Facts:
Σ(drumu, bustis); Σ(drumu, tride); Σ(drumu, breke); Σ(skonegis, badum); Σ(dusti, drida); Σ(dusti, zofik)
Σ(plorakek, drepan); Σ(plorakek, foplaski); Σ(sturedro, trivola); Σ(sturedro, bustis); Σ(vupil, badur); Σ(rabrok, vaklidru)
Σ(rabrok, skaplas); Σ(remaflir, stumus); Σ(mogrel, duple); Σ(beflupa, feso); Σ(feso, gurafo); Σ(feso, brefle)
Σ(stugabur, lufom); Σ(brefle, tiskik); Σ(gurafo, puban); Σ(grani, klustar); Σ(grani, taklur); Σ(grani, riklu)
Σ(vezan, stulil); Σ(vezan, rustivam); Σ(skebrugul, sufli); Σ(kikom, plalam); Σ(kikom, teselak); Σ(noster, rari)
Σ(noster, geskos); Σ(lanol, brezer); Σ(lanol, flanul); Σ(lufes, bibor); Σ(lufes, dusti); Σ(lufes, gropa)
Σ(briplor, gurafo); Σ(briplor, pofli); Σ(briplor, drida); Σ(briplor, feso); Σ(plalam, plama); Σ(triflar, beflupa)
Σ(triflar, vime); Σ(triflar, zastivor); Σ(drida, gurafo); Σ(drida, tadris); Σ(drida, brezer); Σ(klesak, fuflaves)
Σ(klesak, riklu); Σ(klesak, davuk); Σ(klesak, sefek); Σ(sitrak, breke); Σ(sitrak, dratrol); Σ(remos, fluplodrik)
Σ(teselak, gritudu); Σ(buklek, brezer); Σ(buklek, brefle); Σ(drivol, nidelil); Σ(pofli, tadris); Σ(pofli, gritudu)
Σ(pofli, pifem); Σ(lunotrim, sturedro); Σ(lunotrim, doza); Σ(fimuk, stistam); Σ(loplok, teselak); Σ(loplok, tadris)
Σ(bibor, briplor); Σ(rustivam, plama); Σ(vitru, tuko); Σ(vitru, pifem); Σ(furos, fufo); Σ(stumus, setir)
Σ(stumus, drida); Σ(stumus, retir); Σ(gaten, fitru); Σ(gaten, badum); Σ(bromu, stulil); Σ(bromu, stidek)
Σ(bromu, sufli); Σ(gresuk, fufo); Σ(skimul, pofli); Σ(riklu, draluma); Σ(riklu, klustar); Σ(tuko, gropa)
Σ(tiskik, puban); Σ(vaklidru, furos); Σ(skogak, lufom); Σ(skogak, riklu); Σ(bustis, stulil); Σ(notil, tedri)
Σ(duvas, badur); Σ(duvas, tride); Σ(vasti, brezer); Σ(vasti, voplibas); Σ(vasti, skizim); Σ(klila, stulil)
Σ(klila, feso); Σ(fufo, gurafo); Σ(duple, skimul); Σ(duple, broklir); Σ(duple, fletros); Σ(sefek, fletros)
Σ(sefek, skizim); Σ(badur, geskos); Σ(doza, stumus); Σ(grufek, gresuk); Σ(grufek, plama); Σ(depovi, stumus)
Σ(depovi, sufli); Σ(skatri, briplon); Σ(skatri, voplibas); Σ(skatri, feso); Σ(foplaski, stistam); Σ(foplaski, fufo)
Σ(foplaski, plama); Σ(foplaski, klila); Σ(tedri, puban); Σ(tedri, fufo); Σ(taklur, fletros); Σ(taklur, lanol)
Σ(taklur, gropa); Σ(timu, drida); Σ(dufu, masem); Σ(gritudu, pifem); Σ(gifli, flabi); Σ(rodre, trivola)
Σ(rodre, puban); Σ(rodre, pozis); Σ(skizim, draluma); Σ(skizim, tadris); Σ(skizim, gropa); Σ(skizim, retir)
Σ(skaplas, tedri); Σ(nula, stugabur); Σ(fegon, fluplodrik); Σ(fegon, drida); Σ(sogoklan, griflok); Σ(sogoklan, vosebe)
Σ(retir, fufo); Σ(kleser, depovi); Σ(graskek, tadris); Σ(graskek, feso); Σ(zivek, dusti); Σ(zivek, geskal)
Σ(zivek, foplaski); Σ(batul, vosebe); Σ(batul, pozis); Σ(kuvuper, fegon); Σ(kuvuper, stidek); Σ(tride, vaklidru)
Σ(flanul, drida); Σ(flanul, bobes); Σ(flanul, pifem); Σ(plama, draluma); Σ(plama, dusti); Σ(pifem, gurafo)
Σ(pifem, tadris); Σ(pifem, puban); Σ(geskos, briplor); Σ(voplibas, furos); Σ(voplibas, drepan); Σ(klusu, timu)
Σ(lufom, gresuk); Σ(sidal, setir); Σ(sidal, klustar); Σ(sidal, timu); Σ(drepan, fufo); Σ(drepan, buklek)
Σ(fuflaves, flabi); Σ(fuflaves, drida); Σ(sufli, tedri); Σ(sufli, skaplas); Σ(zofik, broklir); Σ(rari, sufli)
Σ(tridonol, broklir); Σ(tridonol, rari); Σ(draluma, flanul); Σ(pugom, vitru); Σ(pugom, vasti); Σ(zastivor, bobes)
Σ(bobes, gurafo); Σ(bobes, fufo); Σ(trefo, nula); Σ(pozis, notil); Σ(fitru, tuko); Σ(gasem, falotes)
Σ(gasem, davuk); Σ(dratrol, remos); Σ(stapal, briplor); Σ(stapal, skaplas); Σ(potol, bobes); Σ(gropa, pifem)
Σ(gropa, retir); Σ(stistam, tedri); Σ(vopir, rari); Σ(vopir, badum); Σ(zeskam, falotes); Σ(zeskam, tuko)
Σ(zeskam, gropa); β(skonegis, zivek); β(dusti, nuge); β(finaka, vime); β(plorakek, tuflas); β(sturedro, simos)
β(vupil, buklek); β(rabrok, zubre); β(fluplodrik, zofik); β(lelas, gasem); β(feso, brezer); β(brezer, klusu)
β(puban, vitru); β(lanol, vezan); β(drivol, loplok); β(plabram, noster); β(lunotrim, pefus); β(pluklek, lunotrim)
β(fimuk, flamel); β(griten, plorakek); β(loplok, klodron); β(bibor, briplon); β(rustivam, drivol); β(furos, dusti)
β(gaten, skizim); β(tuko, lelas); β(klabar, puban); β(flamel, grufek); β(vaklidru, skogak); β(briplon, rari)
β(skogak, bustis); β(duvas, masem); β(vasti, fufo); β(fufo, fluplodrik); β(masem, redrapo); β(sefek, depovi)
β(grufek, skonegis); β(gritudu, finaka); β(skizim, trefo); β(redrapo, zeklen); β(zeklen, vaklidru); β(kuvuper, lopos)
β(tride, griten); β(davuk, klabar); β(voplibas, sefek); β(drepan, bibor); β(zofik, plalam); β(tuflas, furos)
β(rari, davuk); β(draluma, klila); β(lopos, griflok); β(trefo, remaflir); β(pozis, riklu); β(nuge, tuko)
β(griflok, dratrol); β(simos, rustivam); β(stistam, duvas); β(klodron, fimuk); τ(drumu, 368); τ(stulil, 368)
τ(skonegis, 742); τ(dusti, 572); τ(pefus, 742); τ(broklir, 368); τ(finaka, 368); τ(plorakek, 572)
τ(sturedro, 759); τ(zubre, 368); τ(vupil, 742); τ(rabrok, 572); τ(fluplodrik, 742); τ(remaflir, 368)
τ(mogrel, 572); τ(beflupa, 742); τ(lelas, 572); τ(feso, 572); τ(stugabur, 759); τ(brefle, 759)
τ(gurafo, 572); τ(brezer, 572); τ(grani, 572); τ(stidek, 368); τ(vezan, 742); τ(skebrugul, 572)
τ(puban, 572); τ(kikom, 759); τ(noster, 368); τ(lanol, 742); τ(lufes, 572); τ(briplor, 742)
τ(plalam, 742); τ(triflar, 572); τ(drida, 572); τ(klesak, 742); τ(sitrak, 572); τ(remos, 572)
τ(teselak, 759); τ(buklek, 742); τ(drivol, 368); τ(pofli, 742); τ(plabram, 759); τ(lunotrim, 368)
τ(pluklek, 368); τ(fimuk, 759); τ(griten, 368); τ(loplok, 572); τ(bibor, 572); τ(rustivam, 572)
τ(vitru, 572); τ(furos, 368); τ(vosebe, 742); τ(stumus, 759); τ(gaten, 572); τ(bromu, 368)
τ(gresuk, 572); τ(skimul, 368); τ(riklu, 572); τ(tuko, 368); τ(setir, 572); τ(tiskik, 572)
τ(fletros, 759); τ(klabar, 572); τ(flamel, 368); τ(vaklidru, 572); τ(briplon, 572); τ(skogak, 368)
τ(bustis, 572); τ(notil, 572); τ(duvas, 742); τ(vasti, 742); τ(klila, 759); τ(fufo, 572)
τ(duple, 759); τ(masem, 572); τ(sefek, 572); τ(falotes, 742); τ(badur, 742); τ(doza, 572)
τ(grufek, 759); τ(depovi, 572); τ(skatri, 368); τ(foplaski, 742); τ(klustar, 742); τ(tedri, 368)
τ(taklur, 759); τ(timu, 572); τ(dufu, 572); τ(trivola, 572); τ(gritudu, 759); τ(gifli, 572)
τ(badum, 572); τ(vime, 572); τ(rodre, 572); τ(skizim, 368); τ(skaplas, 742); τ(nula, 572)
τ(fegon, 572); τ(sogoklan, 368); τ(retir, 368); τ(kleser, 759); τ(breke, 759); τ(redrapo, 572)
τ(graskek, 572); τ(zeklen, 759); τ(zivek, 572); τ(batul, 759); τ(kuvuper, 759); τ(tride, 572)
τ(flanul, 759); τ(davuk, 572); τ(plama, 742); τ(pifem, 572); τ(geskos, 572); τ(voplibas, 742)
τ(klusu, 759); τ(lufom, 368); τ(sidal, 368); τ(drepan, 759); τ(geskal, 572); τ(fuflaves, 572)
τ(sufli, 742); τ(zofik, 368); τ(tuflas, 572); τ(rari, 759); τ(tridonol, 368); τ(draluma, 572)
τ(pugom, 572); τ(zastivor, 368); τ(bobes, 368); τ(lopos, 368); τ(trefo, 572); τ(pozis, 759)
τ(flabi, 759); τ(tadris, 572); τ(fitru, 368); τ(gasem, 572); τ(dratrol, 759); τ(stapal, 368)
τ(nuge, 572); τ(griflok, 742); τ(potol, 368); τ(simos, 368); τ(gropa, 742); τ(stistam, 368)
τ(vopir, 742); τ(klodron, 572); τ(nidelil, 368); τ(zeskam, 368)

Known rows:
vime: [-13  25  -1 -19 -17   8 -12  -8   2  27   7 -15   0  12 -10 -16   4   1
  -9  -3  -4 -18  -7 -26  -5   6  -5 -10]
finaka: [-14  44  -2 -15  22  14 -19  17   1   2   4  25  -6 -44   0   0 -34  -4
 -34 -12   9 -17  -9  12 -10  -2  -5   5]
vupil: [ 23 -29  -5   9  14 -15  -2  25  10 -16 -26  21   4  -1  12   3  -8  16
   8   1   6  15 -22  16   7  -5  -2 -14]
vopir: [ 25   3  -8  11   8 -47 -17  34  40  -5 -19  42 -14  -7  47  19 -32  -3
 -14   0   3  -3 -12  23 -10  -4  -1 -23]
zubre: [-13  48 -16 -14  20   4 -14   7   5  -5   8  22   1 -29   7  -1 -36 -17
 -36 -11   7 -26 -14  26   0   2   4  12]
bibor: [  3 -44  -6  13 -23  11   6   4   0 -22 -20 -11  11  43 -24 -11  31  42
   7  -2  -1  -3  26   5   1 -19  -6  18]
briplon: [-14   5   4  -8 -18  17 -20   8   3  -2 -17 -15   9  45 -23 -16  21  34
  -1 -14  11 -11   7 -31 -13  -8 -12  -2]
gresuk: [ -6   0  11  -2 -12 -11  -6  -7  22  30  -1 -35   6  54  -4 -13  25   8
   4 -10  -2   6   4 -38 -38  10   2  -5]
fluplodrik: [-17  20  -7 -48  30  80 -28  -7 -44  -4  24  -1  16  -9 -42 -36  -7  14
  17   9  11  -6 -37 -24  28 -12 -16   6]
sitrak: [ -1  -9 -42 -28  18  37   8  13   8 -23 -49  22  17 -40  12   4 -15 -27
  -3  22   5 -21 -11  33  38  23  19 -61]
setir: [-15   4 -11  -9  -6  29  -2 -26 -39   7  41 -26   9 -11 -42   9   3  17
   1  -8   3  -8  21 -35  -1 -20 -18  34]
beflupa: [ 21  -1  17   0   0  -5 -12   6  14  11 -16  -8   0  32   2 -30  15  11
  22   9   6  14 -29 -17  -1  -1   1 -15]
puban: [-26  38  30 -13   1   7  -5 -40  -9  86  43 -86  -7  49 -29 -31  50  -9
  46  -6   6  14 -10 -85 -44  21   1  20]
nidelil: [-33  63  -7 -25  19  29 -41  11  -4  -6  29  10   0 -33 -12  -4 -41  -2
 -50 -25   7 -31 -17  -2 -12   1  -5  10]
dufu: [-13  24 -48 -11  15  -6 -10  30  17  -4 -15  40  -1 -41  33  34 -59  -7
 -39  -9  11 -29   4   9   5   9  -3 -30]
skebrugul: [  7  -9  -6  -2 -10 -24   1  21  41  15 -33  -2  -7  39  29  -1  13  -9
  10   1  -4  -8   2   5 -11  21  13 -35]
lunotrim: [ 11  -8   9  -1   6   0  18   9  16 -19 -26  21   6 -20  17   1   0 -28
  -6  13   7   1 -15  55  16   7  24 -16]

Rows:
No name comes twice in this set of rows, the named rows included.
[-42  50 -31 -27  36  38 -28  12   1  -2  16  -3   1 -31  13  20 -52  29
 -30 -10  10 -26  -1 -29 -31   8  -9   4]	masem
[  8 -14   1   0  18  31  -6 -17 -40 -11  32  -2   9 -13 -29   0  10   6
  29  15   5  11 -10 -14  20 -25 -12  21]	plama
[ -7  -4 -33 -35  18  63  -6   2 -17 -14  -7  -3  19 -38 -12   4  -6  -6
   0  14   9 -16  -9   7  37  10   3 -22]	remos
[ 20 -26  12  44  -2 -59  17   6  26 -20  15  21 -14 -22  30  35  -5 -14
 -15  -2  -8   3  22  57 -12 -11  10  30]	zeskam
[-20  26   7 -34  -2  32 -20  -4  -3  27 -13 -37   3  41 -24 -33  11  10
   9  -3  16  -2 -15 -49 -12  13  -4 -19]	trivola
[  0  25 -11  -2  15 -33  -9  28  37  -3 -25  36  -5 -21  35   7 -44 -13
 -36 -13   1 -18  -8  39 -22  23  14 -26]	sogoklan
[ 15 -11   9  27  -5 -19   7 -14 -11  -7  14  13  -2 -16   7   6  12 -21
  -4   8  -5   1   7  39  19 -12   8  16]	remaflir
[-29  46   3 -15   8  40 -27 -18 -28   6  60  -6  -2 -20 -39 -12 -10  15
 -29 -24  13 -16   7 -15 -17 -18 -20  48]	broklir
[ 22  -5 -14   5  12  10  -5 -12 -27  -2  25   8   4 -31  -4  -1  10 -17
  13  25  -4   3 -10   9  38 -17 -13   8]	plalam
[ 12 -43 -34  30   2 -25  29   2  -2 -30  15  23   1 -47  22  50  -4  -8
  -8  16  -5  -7  35  51  22 -13   2  11]	grani
[ -6 -13  20  -5 -13  16   7  -8   9  23 -10 -54  11  47 -25 -30  27  12
  29  -4   7  10  -3 -39 -22  11   3 -15]	feso
[  9   6  11  -6   1   7 -11  -4 -17  10  15   0   2  10  -4  -9  -3  11
  15   4   1  11 -17 -21   3  -9  -9   8]	badur

The same objects again, as new rows of numbers:
Known rows:
simos: [  2  16 -69 -48 -53  -5  21 -13  14 -28  32 -14 -23   4 -13   3 -12 -24
 -17  26  -1  46 -57 -19 -37 -30 -17 -34  18 -29  -1 -12  -6   8  -5  39
  46  25 -23  10  17 -37   0   0 -12  23  33   6  31  28]
klesak: [ -9 -10  20  12   7  31  -1  -1  25  16  20   0  11  16  15   9  47   2
   7   9  14  10 -32  26  -7 -26  15   1 -41 -30  -6  23  32  35  -6  18
 -12  11 -27   5   6  26  37 -14 -24  21  -4  -5   2 -33]
geskal: [ -5  -6 -25 -23 -37  -4  18   4 -12  -2  -7 -20  19  18   5  10  34 -29
  -8  16   0  33 -33 -32 -14 -34  11 -11  -5 -30 -21  10 -25  33  11  47
  35  54 -47  -9   9 -11  -3   2  -3  43  39   0  17  54]
rodre: [ 11  -5  -9  17  16  15  -6  19 -14   0   5  -6   4  13  28   5  41 -12
  -4  18   1  27  22   6 -17 -28  14  13 -18 -13  -6   7  18  39  -7  14
   7  25 -25  -5  26  16  14  -3  10  17  10   1  -4 -10]
masem: [-22   8  11 -44 -40  -2  53  37 -24  49  43 -34  -8 -26 -32  25  14 -30
   4  24  26  19 -40 -28 -21 -10   3  15  -3   3 -20  -8  -8  18   9  64
  38  11 -33 -19  13 -20 -40   1   3  24  16   8  -9  51]
lunotrim: [  6  23 -20  -1  -9  11   1  14  11 -18  43   2 -40 -10  19  21   2 -23
  11  24  20  23  -9   5 -22  -2   6   6  -7 -21  -7  -3  37   1 -31   2
   9 -14 -11   0  17  -3  11   9   8  14  -6  -1   8 -37]
nuge: [-26 -16 -13 -19 -59 -45  43  11  13 -11  45   0 -23  17  13  31  12 -21
 -39   7  -9  21 -28 -50 -28 -38 -22  -2 -11 -28 -25  15 -28  16 -18  45
  43  31 -22 -40   8  13 -59  31   1  19  19   5  27  46]
gurafo: [ 12 -29 -36   9  46   1 -34  14 -41 -23  10  17  28  36  26 -25  49  12
 -20   1 -42  26  53  11 -35 -29 -78  -2  -5  27  28 -17  24  50 -22   0
  26  37 -15  38  39  43 -18 -12 -10  11  43   8 -18  16]
vitru: [-34  -3  -3   1  31  16 -22  -2   9 -52  -6   3 -14  30  28  10  46   0
  28   8   4 -18  19 -24 -35   3   1 -13 -26  -6  12  10  36  30 -30  -8
 -12  14 -34  10  21  14  48  -4  -9  32  12  13  10   6]
pefus: [-14 -36  -5 -25 -47  12  28   2  10  23  17 -11  28  33  -1   1  52  -4
 -18   3   1  28 -72  -3  -7 -45 -20 -10 -19 -38 -24  20 -16  36   9  43
  23  37 -42  -5  -1  20  -7  -7 -39  36  24 -12  22  37]
tedri: [ 68   1 -49  23  48  -8 -35  17 -71   9  15  23  61 -15  20 -28  -6  -5
 -54   5 -34 108  45  72   5 -53 -30  25   3 -40  -1  -7 -10  85   0  -5
  41 -13 -15  67  19  -8 -51 -20  11   2  35 -16 -16 -48]
davuk: [-64 -21 -32 -44 -50  -6   5   5 -27 -14  32   3 -11  25  -4  25  20 -16
  -3  44  14  33 -56 -72 -37 -16 -58  29   6 -37  -2  32 -51  18 -42   5
  43 -26 -46 -21  -8 -45 -24  31  42  57  25   6   3  67]
beflupa: [-14 -21  12  13  13  26 -13   8  25  -9  24   9   9  22  25  -3  56  14
  14   1   5  -5 -17  18 -13 -18 -25  -4 -41 -17  -3  12  55  29 -16   5
  -8  17 -17  11  15  37  35  -9 -19  22   4  -7  12 -20]
setir: [ -6  -3 -27 -23 -37   6  23   3 -10   1  -8 -23  18  22   1   9  33 -32
  -3  16   2  31 -38 -30 -15 -32  16 -18  -6 -27 -20   9 -20  38  10  53
  34  53 -48 -14  12 -11   1   0  -2  36  33   4  18  51]
buklek: [ -3 -32  17  19  -5  22  -6  15  23  15  36   0   9  22  35   9  63  16
   8   1  12   3 -16  24 -10 -31 -23  16 -39 -19  -6  13  39  34 -11   1
  -5   3 -14  -6   9  57  14  -1 -12  17  -5 -21  14 -17]
voplibas: [-23   5  -5   5  13   8  -6  -7  20   6  68  18   5   2  -4   4  13   9
 -13  17  10  22 -24  27 -26 -33 -42  15 -36 -28   0  15  31  31 -17  20
  -7  -8  -2  28  16  -3  14  -7  -5   3   9  -8  -8 -33]
bromu: [  9  14   4   8  -4   5  -3  14   4 -21   5  -3 -11   0  31  12  24 -15
   9   2  24  25   0  19   6 -14  41   4 -20 -54 -25   3  27  37  -6 -15
   3 -22 -36   4 -10  -8  16  -4   3  31  -6 -18  28 -35]

Rows:
No name comes twice in this set of rows, the named rows included.
[-23  10 -10 -17   2  10  -7   7  27 -49  50   7 -52   7  30  15  17   4
  21   8  15 -10   3 -16 -35  18 -29  -8  -9  -2  11 -13  53  -6 -50 -22
   7 -21  -4   3  19  18  13   7   2  21  -5   6  22 -20]	skizim
[-21 -31  -9  -4  36  29 -21  15  -2 -42   4  -3 -20  49  39  -4  74   7
  28   2 -25 -35  39 -24 -48   9 -42 -18 -13  55  45 -11  56  17 -39  -9
  10  44 -20   2  33  80  18 -15 -27  26   8  29  -8  15]	drida
[ 33 -25 -48  15  54  15 -14  25 -59  46  49  20  37 -11   1 -21   8  -9
 -41  42 -46  74  58  53 -47 -45 -86  30  12  60  62 -13 -20  41 -25  30
  42  15  10  34  53  43 -60 -19  15 -27  24  36 -83 -28]	fufo
[ -1  11  28  39  18  -5  -7   3   7  29  27   6  40 -16   6  15  14   1
 -21   2  50  52 -16  61  19 -54  49  41 -57 -98 -47  47   6  76  26   9
 -31 -45 -27  22 -11 -39  25 -14  19  17  -6 -45  20 -60]	sufli
[-27  16  -8   8  18 -35  -4   2  13 -33  47  28 -17   0  16  23  -5 -11
 -27   6  -3  18  24 -11 -34 -17 -15   2 -33 -28  -1  20   7  27 -22  20
  -3   6  -8   7  21  -9 -15  11  10  -1  13  11  -1 -19]	plorakek
[ -1 -31 -13   3  46  42 -15  13 -16  -6  -3   1  -1  31  25 -14  59 -13
  17  17 -34  -4  35   3 -52   4 -35 -18  -6  64  55 -11  21  18 -37  10
  17  55 -18   8  46  84   4 -26 -29  10   8  46 -44   3]	pifem
[-28  14   7  11  13 -15   4   3  45 -58  49  30 -57  16  36  30  16 -16
  -2   8 -13 -26  21 -38 -45   4  -8 -19 -37   5   6  11  40  -7 -48  19
  -9  27   0 -26  29  47  13  21  -2   1  -2  24   0 -22]	dusti
[ -2  45 -33  12  -6  22 -25  14  30  -7  45  24 -24 -30  25  45   6 -37
  45  52  17  48 -14 -11   8  16 -10  30 -19 -69 -15  14  36 -14 -48 -18
  13 -54  -2 -18 -17 -60  46  50 108  50   2 -13  -3 -58]	rari
[ -7 -19 -49 -27 -50   6  12  16 -26   9  43  -2  -1  17  -2  13  24 -21
 -11  42 -12  47 -42 -39 -26 -45 -64  21  11  -1   2   6 -10   3 -36  39
  61  20 -22 -27  27   1 -25  34  45  34  31  -1  -2  46]	puban
[-18  31   5 -16   2  -9   3  28  -1 -37  56  -1 -36 -22  11  14   5   5
  16   0  27   7   1  -1 -13  10 -10  11 -17 -22 -16 -18  60  19 -18  -9
   3 -44 -12  18   9 -22  -7   7   4  18   6 -16  19 -11]	skogak

The same objects again, as new rows of numbers:
Known rows:
pifem: [ 18  -9   6  -3 -23 -19  11 -16  -6   6   3  16 -17 -22]
vezan: [ -6   3   8   7  15   2  -6  13  32  15 -32  14  26   7]
stulil: [-35  38 -19 -11 -10 -28   4   0 -35  10   0  -2 -17  -7]
rustivam: [-18 -54  -2   1  45 -21  -8  31 -26  50  56  -8 -13 -51]
simos: [-35 -46  -8   5  64  14 -34  53 -41  21  74 -23 -12 -30]
bromu: [-26  -7  17  -2  28 -13 -14   1  24  10 -35 -12  19  10]
plalam: [  4   3  -6   6 -19  14   5  10  24   9  -6  22   4  -6]
zubre: [-12  27   1  18  15  30 -13   7  -8 -25   2   3 -16   0]
depovi: [  1   7  14  21  14  -8  -1  -8  11  10 -18  14  -2 -18]
graskek: [  8 -26  27  -1   4 -14   8 -13  15  17 -22  12   6  -6]
badur: [-12  23 -20   0   7  -9  -9   3  -7  14  -9 -11  -1   6]
beflupa: [ -5   3 -15 -13 -11 -14   6   9  13  20 -15   9   6  -3]
gasem: [ 35  11  40  54 -16  64 -14  -1  41  -6 -43  22 -45 -22]
falotes: [ 22   7 -26  -2 -26  25   4   4 -18 -13  38   2 -14   6]
pluklek: [ -3  -4  -4   0  16  11 -14  -4 -16 -27  13 -30  -1  20]
drumu: [-31   5  15   4  46 -10 -21  12  18  -4 -40 -19  26   9]
gresuk: [  5   1   1   3 -13 -14  10 -14 -12   8   9   4 -12 -14]

Rows:
No name comes twice in this set of rows, the named rows included.
[-17 -18  -8 -18   6   5 -12  16  18   4 -13 -25  27  27]	kuvuper
[ 23 -12  15   0 -15 -22  15 -23   3  13 -10   6  -8  -8]	bibor
[-36  -5 -16 -23  46 -19  19  41  17   9  40  42  64  -1]	fimuk
[  0 -26  -7 -20 -31   9  17  14  19   7   1  13   8   2]	flanul
[ 22 -16   0  -7 -27  -9  21 -23 -21   2  21  -2 -18 -12]	draluma
[  1  27 -10  22  11  29 -18  16   2  -7   6   2  -3   9]	pefus
[ -4  19  -6  -5 -10 -54   3 -56 -30  -6 -39 -68  10  43]	tride
[ 23 -26  24  11  21   3  -9 -19   8 -10   4 -23  11  15]	gaten
[  3  -5 -19  -7  -9  30  -5  19   8 -15   6  -4   6  22]	stugabur
[ -3 -69  17   2  49 -13   6  18   2  39  54  24  17 -38]	loplok
[-31  15  -6 -19  -6 -28   0   4 -18  15 -13  -2  -6 -12]	tedri
[-21  33 -25  10  10  22 -18  30   4  -9  -9   3   3  15]	dratrol

